Each row is followed by its class number.
[  -5  451 -210 -259  138  298    6 -292  229  -31    3 -425  146 -137
   43   39 -299  -30 -261 -641 -199  438   63  133  110  327  378 -116
 -289  -41   79 -292]
3
[ -79  -58    6   48 -148 -431  -88  342 -383  149   80 -148   29   38
 -349   97  133 -262  307  619 -246  -67  254   98   83 -140 -514 -300
  210 -156  306   98]
3
[-212  -53   64  -57   -3 -409    5   70 -348  -65  257  -11  125   26
 -226  386  -22  -34  195  322  -14  -20  496  263   89  -24   77 -357
 -174  -62  141   33]
0
[-107  316 -201 -358  241  118  -13 -228  214  -98  -55 -180   35    4
   62 -194 -226   22 -217 -480  -79  418  181  116   39  256  222  202
 -290 -184    6 -331]
5
[  58  287 -135 -357   87  152  282 -278  127  -69   56 -233  205 -139
  -28  115 -386   -8 -211 -554 -147  375  161  169   57  247  326 -105
 -292 -130  -34 -363]
0
[  77  126 -403   21  313 -109 -137 -235  -33    4 -441  209 -305  -40
  127  -32 -137   60 -101   17   81   28  366   -8 -307 -312  -88 -365
 -446 -144  -36 -163]
2
[ 133  288  -85 -440  -13  322  244 -452  387  -90   -1 -210  288  -39
   40  -88 -283    6 -445 -678  -78  343  128  172  -16  353  304    4
 -213 -200 -191 -355]
6
[ -64  317 -301 -256  241  333  201 -297  115   -8   27 -134   79  -97
   59   11 -323   40 -316 -666 -148  359   92   67   86  237  331  -75
 -406 -157  -19 -368]
5
[-427 -201 -205  210 -183  -50 -128  249 -182 -217    5   62 -108  311
  -98 -238  106  187  368  203   68 -364  318   -8   53 -164  -38   37
 -201  109  -16 -280]
1
[-343 -230   97  167  -89   21 -186  662  155  167   95 -507  -27 -168
 -169 -274  368 -150   84 -344   57  172 -253   19  -46  200 -167  403
  171   60  -77 -189]
0
[ 117  207 -389    8  399  -36 -217 -208 -109   -2 -406   53 -368  -30
  131  -25 -175   44 -114  -30    2  173  312  -38 -166 -261  -61 -238
 -361 -148   -3 -213]
4
[ -98 -203  -61 -153  101  -69 -100  156 -151 -103  185 -153 -125  285
 -303  297  459 -193  175   61 -276  143  330  221  161  109  272 -107
   43 -216  194  -93]
7
[-114  223 -435 -393   99  176   59 -116  232  -77   41 -232  -16  -54
  -22 -257 -183   26   -5 -493 -218  349  134   45  -22  183  332  134
 -367  -75  -17 -417]
1
[-399 -193 -160  228 -183   23  -93  212 -200 -278   71   46  -25  398
  -83 -216   78  193  262  169   78 -353  338   10  108 -106  -84   72
 -138  131  -82 -291]
0
[-443 -267 -275  230 -199   36   15  156 -201 -196   36  188  -61  194
 -110 -129   40  227  260  105  137 -423  330   22   -7 -217  -18 -107
 -331  108  -90 -288]
4
[   0  372 -304 -320  204  108  114 -244  226   74  -12 -195   31 -185
   61    3 -348  -31 -147 -497 -171  428   66   99   51  225  387  -28
 -399  -61  105 -205]
7
[-484 -249 -300  281 -164   25  -77  254 -235 -183   30  130 -113  301
  -84 -261  118  235  293  173  118 -399  300  -35   57 -187 -108   22
 -277  123  -87 -295]
4
[-464 -236 -265  237 -164   36  -94  235  -90 -201   29   53 -109  204
 -111 -223  108  203  302   82  111 -368  269  -12   -6 -193  -79   52
 -198  158  -86 -305]
4
[ 206  138 -434  -89  332 -283  -48 -193  -41   27 -492  206 -414 -157
  100  -46 -162    6   13    3   68   14  251  -35 -328 -334   23 -431
 -547 -173  -10 -152]
3
[-457 -459  -40  162 -231 -112  427  500  276  -20  132 -495  245 -177
 -486  322  469 -229 -217 -308  -50  234  107  273 -126  316  119   33
  360   56  269 -150]
5
[-243  -73 -362 -116  289 -165  188  -59 -390 -335  -72  199  -36 -136
  114   -8 -393  169 -101  -48  103  125  214  224   77  -30  -12   67
 -484 -370 -223 -568]
7
[ -27 -351  217 -573 -120 -636  239  184 -105  173  130  -53  238 -190
 -480  351  480  -39   78  185   66  160  473  193 -349 -119 -529 -220
  -26 -595 -216  -96]
7
[ -18  431 -265 -264  257  260  -11 -314  176 -161  -57 -202   19  -36
  154 -129 -408   35 -243 -624 -133  415   88   38  124  239  463  -46
 -392  -67   12 -372]
6
[-480 -275    0  282 -108  -51   94  538  285  -45   47 -555  114 -105
 -319 -163  384 -228  -60 -410  -48  198 -121  138   29  287  -46  160
  383  136   88 -222]
2
[ 127  208 -396   49  323 -192 -172 -193 -168  -24 -423  103 -358  -17
  125  -83 -197   74  -32  125   40   59  273  -29 -211 -294 -142 -421
 -450 -115   12 -101]
5
[ 222  173 -407  -59  302 -260 -161 -231 -146   13 -416  161 -383  -73
  140  -30 -168   68   29   59   67   39  276  -60 -260 -354    7 -400
 -530 -158 -129 -134]
7
[-538 -347 -182   78 -257 -219  358  562  193 -103   19 -589  274 -215
 -541  -22  247 -304   18 -343  -69  127   40  248  -58  260  -76 -105
   85   56  152 -336]
1
[-521 -215    8   89 -153 -133  120  649  171   21  246 -658  187 -196
 -437 -115  279 -201  156 -264  -96  251    8  155    3  231 -157  303
  316   73  161 -233]
5
[ -52  340 -266 -300  140  407  -84 -288  216  -28   24 -201    6   59
  113 -266 -174   47 -179 -565 -170  348  108   76   54  266  296  133
 -299  -93  -40 -353]
6
[ -10  219 -233 -359  193  211   59 -203  262  -48   17 -106  -10  -55
   35 -147  -97    1 -168 -545 -124  416  100   67  -18  219  447  101
 -361 -168  -70 -316]
6
[ -60 -120 -219 -174  143 -164  209  -49 -503 -423  106  222  -39   22
   69   60 -208  254  -67  109  130   39   61   81  112  -42  168 -100
 -411 -387 -321 -404]
4
[-467 -248 -206  250 -169  -63 -146  263 -160 -237  -13  106 -134  314
 -109 -267  128  202  298  154  139 -376  238  -59   12 -181 -138   45
 -225  124 -115 -246]
2
[ 158  124 -450   18  319 -120  -38 -256  -63    6 -408  270 -345 -115
  142   63 -154   53 -107    1   89   22  280   10 -322 -301  105 -416
 -524 -148  -36 -143]
2
[-400 -213 -172  216 -164  -90  -53  137 -217 -239    2  151  -98  310
 -110 -183  127  185  270  133  156 -400  264   14    0 -164  -35  -42
 -241   73 -154 -266]
2
[  73  238 -416  -11  331 -131 -222 -187 -126  -41 -425    8 -356  -21
   92  -99 -240   71  -57   59   -2  146  320  -71 -197 -299 -197 -293
 -397 -107   -4 -230]
4
[-241 -128 -138   54  226 -144  155  109 -423 -405  113   47   62   32
   62  152 -227   44 -117   63  -43  189  135  202  244   96  153   24
  -71 -205  -40 -440]
0
[-165 -235   55  -38  231 -125  -57  598 -191  -77  442 -899  123   41
 -478  176  548 -452  217 -240 -572  469  158   86  406  262  -36 -146
  588 -127   89 -234]
7
[-448 -398 -186    8 -331  -54  180  663  602  165   30 -490  150 -302
 -533  -27  438 -325  122 -375  -85  114  -35   82 -284  136  -53   59
  150  137  242  -69]
2
[-110 -550 -142  -18 -134 -125  143  513 -200  204  341  153   -8  -23
 -344  459  737 -373  475  282 -359   43  428  364  -33  -48  640  -85
  156 -317  330 -141]
6
[ -86  -80 -180 -228  382 -212   61  -49 -244 -368  -89  168  -89   28
  141  -29  -71   23   28   -5   18  151  170  194  151   56  246   52
 -284 -396 -121 -413]
7
[-260 -131 -299  -25  315  -48  164  165 -337 -280   85  191  -14  -69
   96   70  -92  136  -85  -31   75   72  135  130  105  -12   69   92
 -293 -308  -90 -520]
4
[ 172  141 -445  -33  312 -199  -79 -160  -99   -4 -451  180 -350  -47
   92  -38 -137  -15   19   97   31   25  359   32 -279 -297  -42 -374
 -463 -139   51 -172]
0
[ 342  216  -12  192  -26 -377 -275 -155 -869 -273  177  -36   74  761
  -88   82  272   65  -27  430 -137  -13  579   66  523  -48  -87  -97
  340 -173 -285  -98]
5
[-452 -334  -30 -120 -256 -269  -37  627  333  -54    2 -702   68 -104
 -455 -353  340 -124  152 -308   44  141  116  115 -250  139 -468  437
  256   28  -92 -400]
1
[ -39  -49 -302 -187  337 -356  234  -63 -275 -460  -55  224  -97 -104
  101   59 -316   54  -93   36   68  176  160  161  102  -14  377   39
 -284 -373 -113 -403]
3
[  51  273 -439   98  436  -90 -351 -215 -119    4 -486   99 -409   45
  240 -156 -164   85  -72  -20   22  142  292  -71 -135 -276 -109 -204
 -437  -82  -24 -209]
7
[-431 -206 -234  252 -209  -35  -45  185 -212 -297    9  100  -25  318
 -127 -222   48  193  227  177  129 -379  310   48   56 -143 -125  -50
 -269   82 -121 -316]
6
[-254 -336  262   37 -309  180   55  537  364  209  205 -606  290 -367
 -369   98  371 -213  -33 -346   -9  196 -172   85  -96  248 -204  335
  369  -19  -69  -45]
2
[-414 -255 -209  281 -174   50  -69  188 -194 -189   61  154 -109  296
  -84 -174  188  198  263  174  108 -383  265    7   64 -157   46   14
 -196  101  -92 -242]
4
[-413 -261 -225  166 -154  -42  -77  213 -164 -175    5  148 -145  223
  -91 -206  130  226  312  163  120 -342  267  -51  -29 -211  -28  -65
 -326   85  -89 -236]
4
[-510 -210 -234  286  -97  -36  -92  277 -177 -192  -22   79  -76  271
  -87 -184  126  131  316  160   85 -389  258   13   93 -142 -122  -13
 -250  115   14 -277]
7
[-445 -184 -216  262 -161  -39  -38  162 -262 -264   29  116  -41  305
 -114 -150    8  216  201  118   90 -330  333    1   58 -166  -81 -125
 -290   90 -103 -312]
2
[ -90  327 -340 -290  115  230   40 -318  255 -138 -104 -286   85  -20
   36 -106 -292   48 -250 -563 -142  427  194  126   91  281  377  -52
 -353  -44   39 -333]
4
[  15  -35 -252  -89  233 -126  113  -61 -346 -309   36  308  -65  -58
  225   68 -244  175 -111   67  118   33   37   70  112  -33  213   66
 -320 -266 -162 -279]
7
[-207 -220 -319  190  123   54  179   32 -132  -97   73  351  -11  285
   20  275  359  -10 -244  311 -211   99  296  151  182   83  287  -50
  275 -186  402  -28]
1
[-317 -317  -61    1  160  -89   24  771 -113  253  336 -259    5 -172
 -295  236  555 -263  397 -101 -402   94 -142 -138  153   11 -100 -479
  -19  -43  348  -42]
7
[ 130  362 -218 -365  191   52  177 -478  151 -194  -15 -113   61   42
   90 -128 -230   30 -241 -554 -115  354  191  119   70  248  570 -121
 -356 -109 -133 -305]
7
[-408 -209 -153  258 -130  110 -162  238 -223 -163  107   96  -94  200
  -70 -141  106  203  254  103   96 -282  225  -26   47 -175  -71  103
 -187   61 -124 -276]
6
[  49  157 -518  141  343  -71 -113 -187  -78    0 -413  210 -340  -31
  163  -34 -150   60 -123   72   42   35  317  -17 -246 -294  -45 -287
 -393  -96   22 -186]
2
[-368 -198 -246  228 -105  -10  -34  187 -161 -264   32   94  -69  315
  -54 -189   82  172  250  139   81 -333  348   21   56 -130   13   27
 -172  127  -60 -291]
0
[-356 -192 -220  196 -191  -75  -36  145 -276 -266   64  117  -73  296
 -119 -167   81  218  289  182  118 -404  297    7   38 -181    4 -101
 -263   80 -128 -261]
1
[ 142  272 -453   33  324 -150 -152 -250 -132    2 -453  151 -322  -68
  144   35 -224  105 -135   13  100   46  279  -42 -250 -314 -115 -330
 -447 -114  -13 -191]
1
[-631 -160 -399   30  285  -25 -298  297 -182  -87   40 -257 -161  182
 -341   34  196  -97   39   39 -327  403  520  225  147   68 -392  -37
  -86  -88  381 -228]
6
[ 138  272 -440  123  352  -93 -164 -336 -171   -3 -483  192 -347  -38
  219   15 -236  107 -194   65   69   87  240  -28 -226 -282  -37 -405
 -496  -80    1 -124]
3
[ -35  334 -261 -275  130  284   37 -285  277 -134  -62 -271   58   14
   16 -154 -251  -23 -350 -635 -169  449   91   65   89  298  342   30
 -256 -121  -43 -375]
6
